Here is a tiny trained network, its code and every weight. The questions are about switching its units off for an input and a class, where a switched-off unit gives its printed mean instead of its output.

import numpy as np


def w(rows, s, z=0):
    codes = np.array(rows[::2]) - 128.0
    scale = np.full(codes.shape[1], s)
    scale[-1] = z or s
    return codes * scale


def f(y):
    return y / 2 * (1 + np.tanh(0.7978845608 * (y + 0.044715 * y**3)))


def log_softmax(a):
    a = a - a.max(-1, keepdims=True)
    return a - np.log(np.exp(a).sum(-1, keepdims=True))


def net(x, mask):
    res = np.array(x, float).reshape(1, 4) / 4 @ E
    y = f(res @ A[0][:, :-1].T + A[0][:, -1])
    res = res + np.where(mask, y, B[0][:, -1]) @ B[0][:, :-1]
    return log_softmax(res[-1] @ U[:, :-1].T + U[:, -1])


A, B = {}, {}
E = w([
[161,180,111,41,178,143,135],'x0',
[198,159,239,192,92,129,78],'x1',
[110,227,179,166,126,251,168],'x2',
[16,171,148,96,112,106,61],'x3',
],0.013)
A[0] = w([
[109,51,132,202,82,123,122,217],'neuron 1',
[171,111,136,112,150,188,177,217],'neuron 2',
[195,129,135,59,186,84,146,195],'neuron 3',
[70,218,126,147,133,214,186,238],'neuron 4',
[32,127,132,111,131,177,115,74],'neuron 5',
[120,127,212,151,139,93,9,184],'neuron 6',
[159,128,185,126,61,113,45,2],'neuron 7',
[160,138,145,94,100,77,35,201],'neuron 8',
[111,131,11,61,229,110,203,218],'neuron 9',
[148,129,71,114,129,42,59,218],'neuron 10',
[242,167,177,123,126,181,173,119],'neuron 11',
[104,82,84,92,166,59,151,232],'neuron 12',
[54,110,51,50,194,103,153,169],'neuron 13',
[127,143,191,134,146,92,58,138],'neuron 14',
[47,170,120,140,99,162,86,249],'neuron 15',
[51,156,157,100,91,131,100,139],'neuron 16',
[164,115,112,144,140,126,83,15],'neuron 17',
[32,114,83,126,102,59,93,141],'neuron 18',
[201,136,173,149,147,167,178,191],'neuron 19',
],0.013,0.0041)
B[0] = w([
[169,65,79,180,141,11,114,195],'neuron 1',
[180,154,156,130,156,165,78,176],'neuron 2',
[162,197,158,198,160,128,127,185],'neuron 3',
[93,180,158,120,188,212,77,228],'neuron 4',
[205,199,122,115,121,127,167,178],'neuron 5',
[59,186,169,98,151,160,38,207],'neuron 6',
[74,192,115,143,114,122,101,178],'neuron 7',
[79,182,161,117,132,185,76,184],'neuron 8',
[163,168,90,76,164,128,81,254],'neuron 9',
[79,93,130,74,161,150,84,207],'neuron 10',
[141,133,193,223,99,132,133,203],'neuron 11',
[146,133,46,100,173,69,103,221],'neuron 12',
[217,175,71,100,180,78,161,240],'neuron 13',
[68,139,146,122,88,191,34,176],'neuron 14',
[154,201,186,73,154,170,169,199],'neuron 15',
[150,161,190,117,84,195,123,183],'neuron 16',
[83,149,105,103,131,138,139,135],'neuron 17',
[207,89,149,208,208,81,74,215],'neuron 18',
[139,129,161,214,119,110,107,191],'neuron 19',
],0.011,0.022)
U = w([
[126,52,91,129,109,67,170,77],'0',
[130,143,104,158,178,92,97,181],'1',
[15,153,58,47,3,196,229,7],'2',
[70,158,199,119,125,225,106,176],'3',
[85,134,167,164,43,143,118,69],'4',
[186,156,200,198,101,127,176,149],'5',
[124,171,109,39,144,148,136,121],'6',
[51,171,189,125,76,165,132,42],'7',
],0.014,0.012)

Each question gives the input, the list of numbers given to net, and the class t.
The units are the neurons (one row each of A and B). Each row of codes is followed by its name. A weight is (code - 128) times the scale printed after its matrix; where a second scale follows, it is the last column's (A, B and U).
mask holds one flag per neuron, in row order. A switched-off neuron (its flag False) gives its mean, the last column of its row in B, instead of its output. The means were averaged over made-up inputs and are rounded, as every weight is.
A unit's drop is (log p(t) with every unit on - log p(t) with that unit switched off) / (log p(t) with every unit on - log p(t) with every unit switched off).
most important unit: the unit with the biggest drop
k most important neurons: the k neurons with the biggest drops, biggest first
drop when u is switched off: that unit's drop, to one decimal
input [-2,-3,2,-5], class 5: most important unit	neuron 12
input [-7,1,-2,5], class 3: 3 most important neurons	neuron 13; neuron 6; neuron 16
input [1,-6,8,3], class 6: 2 most important neurons	neuron 5; neuron 13
input [7,-5,-8,-8], class 6: 2 most important neurons	neuron 9; neuron 18
input [4,0,4,-5], class 5: 2 most important neurons	neuron 11; neuron 6
input [6,1,-4,6], class 6: 2 most important neurons	neuron 1; neuron 13
input [1,-8,-2,-7], class 6: 4 most important neurons	neuron 18; neuron 9; neuron 1; neuron 11
input [8,0,0,7], class 6: 2 most important neurons	neuron 13; neuron 11
input [6,-8,-2,-4], class 6: 3 most important neurons	neuron 9; neuron 18; neuron 1
input [5,-6,8,-5], class 3: drop when neuron 4 is switched off	4.3
input [-5,-5,4,7], class 5: drop when neuron 18 is switched off	0.5
input [-7,8,0,4], class 3: drop when neuron 9 is switched off	0.0
